Here is a tiny trained network, its code and every weight. The questions are about switching its units off for an input and a class, where a switched-off unit gives its printed mean instead of its output.

import numpy as np


def w(rows, s, z=0):
    codes = np.array(rows[::2]) - 128.0
    scale = np.full(codes.shape[1], s)
    scale[-1] = z or s
    return codes * scale


def f(y):
    return y / 2 * (1 + np.tanh(0.7978845608 * (y + 0.044715 * y**3)))


def log_softmax(a):
    a = a - a.max(-1, keepdims=True)
    return a - np.log(np.exp(a).sum(-1, keepdims=True))


def net(x, mask):
    res = np.array(x, float).reshape(1, 7) / 4 @ E
    y = f(res @ A[0][:, :-1].T + A[0][:, -1])
    res = res + np.where(mask, y, B[0][:, -1]) @ B[0][:, :-1]
    return log_softmax(res[-1] @ U[:, :-1].T + U[:, -1])


A, B = {}, {}
E = w([
[129,130,130,131,125,127],'x0',
[129,131,126,131,122,120],'x1',
[146,215,2,81,143,201],'x2',
[129,128,125,132,121,127],'x3',
[226,33,126,105,82,156],'x4',
[130,128,130,131,128,131],'x5',
[137,180,171,37,37,134],'x6',
],0.0065)
A[0] = w([
[152,115,145,141,90,168,9],'n0',
[106,188,162,158,136,167,51],'n1',
[165,96,107,86,135,149,15],'n2',
[216,71,121,110,65,165,79],'n3',
[126,106,65,206,203,143,71],'n4',
[19,197,122,144,184,97,192],'n5',
[3,203,141,151,83,91,59],'n6',
[82,100,166,150,76,112,40],'n7',
[155,90,71,236,184,95,45],'n8',
[121,97,220,142,169,79,49],'n9',
[167,180,68,145,127,177,2],'n10',
[140,95,209,166,130,50,39],'n11',
[133,208,195,58,54,83,38],'n12',
[122,148,174,84,62,154,26],'n13',
[230,83,132,151,89,178,80],'n14',
[139,143,40,105,170,158,69],'n15',
[75,62,230,129,66,66,82],'n16',
[81,83,12,79,125,156,96],'n17',
[140,180,125,120,188,106,31],'n18',
],0.0081,0.0067)
B[0] = w([
[76,60,20,82,230,95,105],'n0',
[21,38,13,121,139,125,114],'n1',
[32,136,8,85,210,82,112],'n2',
[105,90,114,210,193,57,181],'n3',
[141,41,112,56,67,154,174],'n4',
[173,80,181,156,121,88,253],'n5',
[134,38,120,166,202,52,165],'n6',
[6,177,40,89,151,105,120],'n7',
[106,62,52,17,58,251,166],'n8',
[82,227,135,42,133,170,153],'n9',
[20,243,89,51,228,152,132],'n10',
[34,221,78,86,204,110,159],'n11',
[115,5,82,69,73,154,168],'n12',
[54,3,7,1,158,187,131],'n13',
[72,106,124,208,170,30,167],'n14',
[91,197,177,126,124,144,165],'n15',
[95,219,163,110,115,163,201],'n16',
[61,229,103,183,125,93,166],'n17',
[17,86,41,104,186,108,112],'n18',
],0.0096,0.0056)
U = w([
[22,254,108,67,214,145,44],'0',
[157,120,167,141,102,139,254],'1',
[101,3,83,11,78,181,46],'2',
[175,135,174,152,113,127,208],'3',
[181,138,175,149,116,123,185],'4',
[101,47,123,186,234,24,5],'5',
[188,141,182,153,113,163,163],'6',
],0.0087,0.0089)

Each question gives the input, the list of numbers given to net, and the class t.
The units are the neurons (one row each of A and B). Each row of codes is followed by its name. A weight is (code - 128) times the scale printed after its matrix; where a second scale follows, it is the last column's (A, B and U).
mask holds one flag per neuron, in row order. A switched-off neuron (its flag False) gives its mean, the last column of its row in B, instead of its output. The means were averaged over made-up inputs and are rounded, as every weight is.
A unit's drop is (log p(t) with every unit on - log p(t) with that unit switched off) / (log p(t) with every unit on - log p(t) with every unit switched off).
The circuit of an input: a set's keep is (log p(t) with only the set's units on - log p(t) with every unit switched off) / (log p(t) with every unit on - log p(t) with every unit switched off). Starting from the 12 units with the biggest drops (on a tie, the unit counted first), units are removed one at a time, each time the one whose removal leaves the highest keep (on an exact tie, the one counted first), for as long as the keep stays at least 0.8.
units of the circuit, in order: the units of the circuit, biggest drop first
most important unit: the unit with the biggest drop
top k neurons: the k neurons with the biggest drops, biggest first
drop of u: that unit's drop, to one decimal
input [-6,6,-2,2,2,1,8], class 2: units of the circuit, in order => [n12]
input [-4,-6,1,3,-8,-7,-8], class 2: units of the circuit, in order => [n8 n4]
input [-2,-3,7,-2,1,-1,1], class 0: units of the circuit, in order => [n10 n17]
input [-4,-5,-8,4,-1,3,-8], class 0: units of the circuit, in order => [n11 n9]
input [-6,4,7,-3,4,-2,-1], class 0: units of the circuit, in order => [n10 n17]
input [-4,4,-1,7,-5,-4,7], class 2: top 2 neurons => [n12 n13]
input [2,-7,-8,0,-4,-5,-4], class 0: units of the circuit, in order => [n11 n9]
input [2,-2,6,6,8,-2,-1], class 5: top 2 neurons => [n3 n14]
input [1,4,-7,-8,1,6,-8], class 2: top 3 neurons => [n8 n4 n17]
input [6,-2,6,-7,8,-3,-5], class 5: units of the circuit, in order => [n14 n3]
input [-7,5,0,4,7,5,-8], class 2: top 2 neurons => [n8 n4]
input [-7,-4,7,-5,-3,1,-8], class 2: top 3 neurons => [n4 n8 n5]
input [-4,3,-7,-1,-7,4,-4], class 0: top 3 neurons => [n9 n11 n16]
input [-6,-1,6,0,2,3,3], class 0: most important unit => n5
input [-8,-3,-5,4,-2,-4,-8], class 2: top 2 neurons => [n8 n4]
input [-1,-4,7,1,8,0,3], class 5: top 3 neurons => [n3 n14 n16]
input [-7,4,6,-1,2,6,-7], class 2: top 2 neurons => [n4 n8]
input [-7,0,-8,-6,8,-4,8], class 0: top 2 neurons => [n16 n11]
input [-5,5,1,5,-5,-6,-8], class 2: top 2 neurons => [n8 n4]
input [-6,6,-1,-5,-8,2,5], class 5: units of the circuit, in order => [n6]
input [4,-2,-1,2,-2,4,7], class 2: top 2 neurons => [n12 n13]
input [-5,-1,-6,-5,5,-4,-1], class 0: drop of n5 => 0.2
input [-2,0,7,1,4,3,0], class 0: drop of n10 => 0.3
input [-7,1,2,1,-8,3,-4], class 5: drop of n5 => 0.1
input [-4,-3,4,-2,-2,0,-8], class 2: drop of n8 => 0.5
